Here is a tiny trained network, its code and every weight. The questions are about switching its units off for an input and a class, where a switched-off unit gives its printed mean instead of its output.

import numpy as np


def w(rows, s, z=0):
    codes = np.array(rows[::2]) - 128.0
    scale = np.full(codes.shape[1], s)
    scale[-1] = z or s
    return codes * scale


def norm(h):
    return h / np.sqrt((h * h).mean(-1, keepdims=True) + 1e-5)


def f(y):
    return y / 2 * (1 + np.tanh(0.7978845608 * (y + 0.044715 * y**3)))


def log_softmax(a):
    a = a - a.max(-1, keepdims=True)
    return a - np.log(np.exp(a).sum(-1, keepdims=True))


def net(x, mask):
    res = np.array(x, float).reshape(1, 2) / 4 @ E
    u = 0
    for l in range(2):
        y = f(norm(res) @ A[l][:, :-1].T + A[l][:, -1])
        res = res + np.where(mask[u : u + 15], y, B[l][:, -1]) @ B[l][:, :-1]
        u += 15
    return log_softmax(norm(res)[-1] @ U[:, :-1].T + U[:, -1])


A, B = {}, {}
E = w([
[198,169,147,88,172,168,223,219],'x0',
[187,109,145,63,191,54,2,139],'x1',
],0.0044)
A[0] = w([
[160,122,144,141,97,123,127,128,129],'L0N0',
[141,92,154,136,101,105,140,144,128],'L0N1',
[89,118,43,211,68,161,213,159,32],'L0N2',
[210,60,146,76,175,70,46,108,140],'L0N3',
[123,111,156,148,158,139,121,133,78],'L0N4',
[46,135,113,125,122,172,185,115,16],'L0N5',
[36,127,53,162,109,153,32,96,52],'L0N6',
[4,70,90,229,116,117,89,3,193],'L0N7',
[145,91,184,136,151,38,47,180,132],'L0N8',
[198,135,169,88,172,156,171,165,36],'L0N9',
[217,183,163,66,188,182,158,223,9],'L0N10',
[109,172,152,230,93,159,242,121,68],'L0N11',
[198,145,123,116,172,207,202,177,57],'L0N12',
[163,48,145,73,136,45,122,122,73],'L0N13',
[124,174,136,230,122,145,220,145,105],'L0N14',
],0.0039,0.0015)
B[0] = w([
[130,129,131,126,132,131,139,116,128],'L0N0',
[126,128,128,127,130,128,130,125,128],'L0N1',
[180,71,134,190,156,182,112,155,190],'L0N2',
[150,75,84,171,193,205,105,98,203],'L0N3',
[133,128,161,137,149,124,158,104,122],'L0N4',
[152,99,162,142,148,162,94,155,149],'L0N5',
[73,137,192,102,120,74,167,147,177],'L0N6',
[83,110,163,54,2,107,150,89,254],'L0N7',
[129,98,70,138,153,181,85,116,178],'L0N8',
[57,194,133,125,76,112,130,61,149],'L0N9',
[42,144,137,110,93,85,132,75,181],'L0N10',
[185,61,74,152,199,124,94,129,202],'L0N11',
[67,144,125,126,79,96,153,188,171],'L0N12',
[179,91,135,135,166,173,157,116,146],'L0N13',
[128,116,64,109,176,141,103,162,180],'L0N14',
],0.0045,0.0056)
A[1] = w([
[131,58,102,190,115,160,94,79,141],'L1N0',
[101,254,187,131,113,84,192,181,80],'L1N1',
[88,89,144,174,43,158,151,100,1],'L1N2',
[69,199,72,104,104,102,154,115,91],'L1N3',
[205,105,74,161,180,174,105,133,141],'L1N4',
[130,114,115,149,30,137,175,119,194],'L1N5',
[139,158,161,152,77,86,154,89,38],'L1N6',
[118,93,171,98,82,87,69,102,201],'L1N7',
[80,134,101,158,93,91,92,57,102],'L1N8',
[159,224,122,74,127,77,145,170,81],'L1N9',
[140,75,123,139,154,61,81,148,115],'L1N10',
[90,118,125,96,155,137,122,89,161],'L1N11',
[181,140,119,152,192,125,107,143,207],'L1N12',
[144,70,128,160,103,154,141,141,80],'L1N13',
[137,176,183,104,129,98,155,168,84],'L1N14',
],0.0072,0.0018)
B[1] = w([
[170,138,81,59,117,57,190,124,253],'L1N0',
[160,158,43,169,73,81,2,68,185],'L1N1',
[131,177,109,87,173,105,54,89,215],'L1N2',
[124,176,174,93,159,38,141,155,172],'L1N3',
[80,195,214,178,94,106,107,131,247],'L1N4',
[113,159,174,118,189,130,58,116,230],'L1N5',
[97,168,175,174,148,127,113,202,142],'L1N6',
[162,136,132,208,95,170,205,145,242],'L1N7',
[153,91,146,139,114,156,180,231,207],'L1N8',
[163,70,103,99,110,106,215,162,148],'L1N9',
[126,182,105,149,140,173,185,131,163],'L1N10',
[191,111,131,145,151,174,130,124,174],'L1N11',
[75,158,177,152,128,117,128,138,180],'L1N12',
[85,88,76,87,149,181,99,158,172],'L1N13',
[95,88,110,133,46,81,132,148,130],'L1N14',
],0.0055,0.005)
U = w([
[170,129,189,59,200,108,209,197,109],'0',
[59,141,91,243,153,215,167,214,135],'1',
[143,179,55,104,61,4,130,166,136],'2',
[82,78,48,38,162,182,63,88,124],'3',
[120,93,134,134,152,118,135,142,8],'4',
[173,195,183,192,220,153,49,60,141],'5',
[67,111,243,115,24,144,121,107,141],'6',
[221,32,103,167,77,191,181,83,137],'7',
],0.013,0.015)

Each question gives the input, the list of numbers given to net, and the class t.
The units are the neurons (one row each of A and B). Each row of codes is followed by its name. A weight is (code - 128) times the scale printed after its matrix; where a second scale follows, it is the last column's (A, B and U).
mask holds one flag per neuron, layer by layer. A switched-off neuron (its flag False) gives its mean, the last column of its row in B, instead of its output. The means were averaged over made-up inputs and are rounded, as every weight is.
A unit's drop is (log p(t) with every unit on - log p(t) with that unit switched off) / (log p(t) with every unit on - log p(t) with every unit switched off).
The circuit of an input: a set's keep is (log p(t) with only the set's units on - log p(t) with every unit switched off) / (log p(t) with every unit on - log p(t) with every unit switched off). Starting from the 12 units with the biggest drops (on a tie, the unit counted first), units are removed one at a time, each time the one whose removal leaves the highest keep (on an exact tie, the one counted first), for as long as the keep stays at least 0.8.
units of the circuit, in order: the units of the circuit, biggest drop first
top k neurons: the k neurons with the biggest drops, biggest first
k most important neurons of layer l: the k neurons of layer l with the biggest drops, biggest first
drop when u is switched off: that unit's drop, to one decimal
input [8,7], class 2: 3 most important neurons of layer 0 -> [L0N11; L0N10; L0N9]
input [-5,-6], class 3: units of the circuit, in order -> [L1N2; L1N4]
input [8,-4], class 2: units of the circuit, in order -> [L1N1; L0N3]
input [1,2], class 5: units of the circuit, in order -> [L0N3]
input [-2,3], class 7: 3 most important neurons of layer 1 -> [L1N5; L1N2; L1N0]
input [-7,3], class 7: top 2 neurons -> [L1N7; L1N4]
input [-7,2], class 6: top 4 neurons -> [L0N7; L0N11; L0N6; L0N2]
input [1,1], class 0: 2 most important neurons of layer 1 -> [L1N8; L1N3]
input [2,-1], class 2: 2 most important neurons of layer 0 -> [L0N12; L0N3]
input [3,4], class 5: top 2 neurons -> [L0N7; L0N3]
input [-5,7], class 7: 2 most important neurons of layer 1 -> [L1N5; L1N2]
input [5,4], class 2: top 2 neurons -> [L0N11; L1N1]
input [-2,1], class 7: 2 most important neurons of layer 1 -> [L1N7; L1N4]
input [-8,7], class 7: most important neuron of layer 1 -> [L1N7]
input [4,3], class 2: drop when L1N1 is switched off -> 0.3
input [-1,-6], class 3: drop when L1N7 is switched off -> 0.2
input [2,5], class 5: drop when L0N5 is switched off -> 0.0
input [-8,4], class 7: 2 most important neurons of layer 1 -> [L1N7; L1N4]
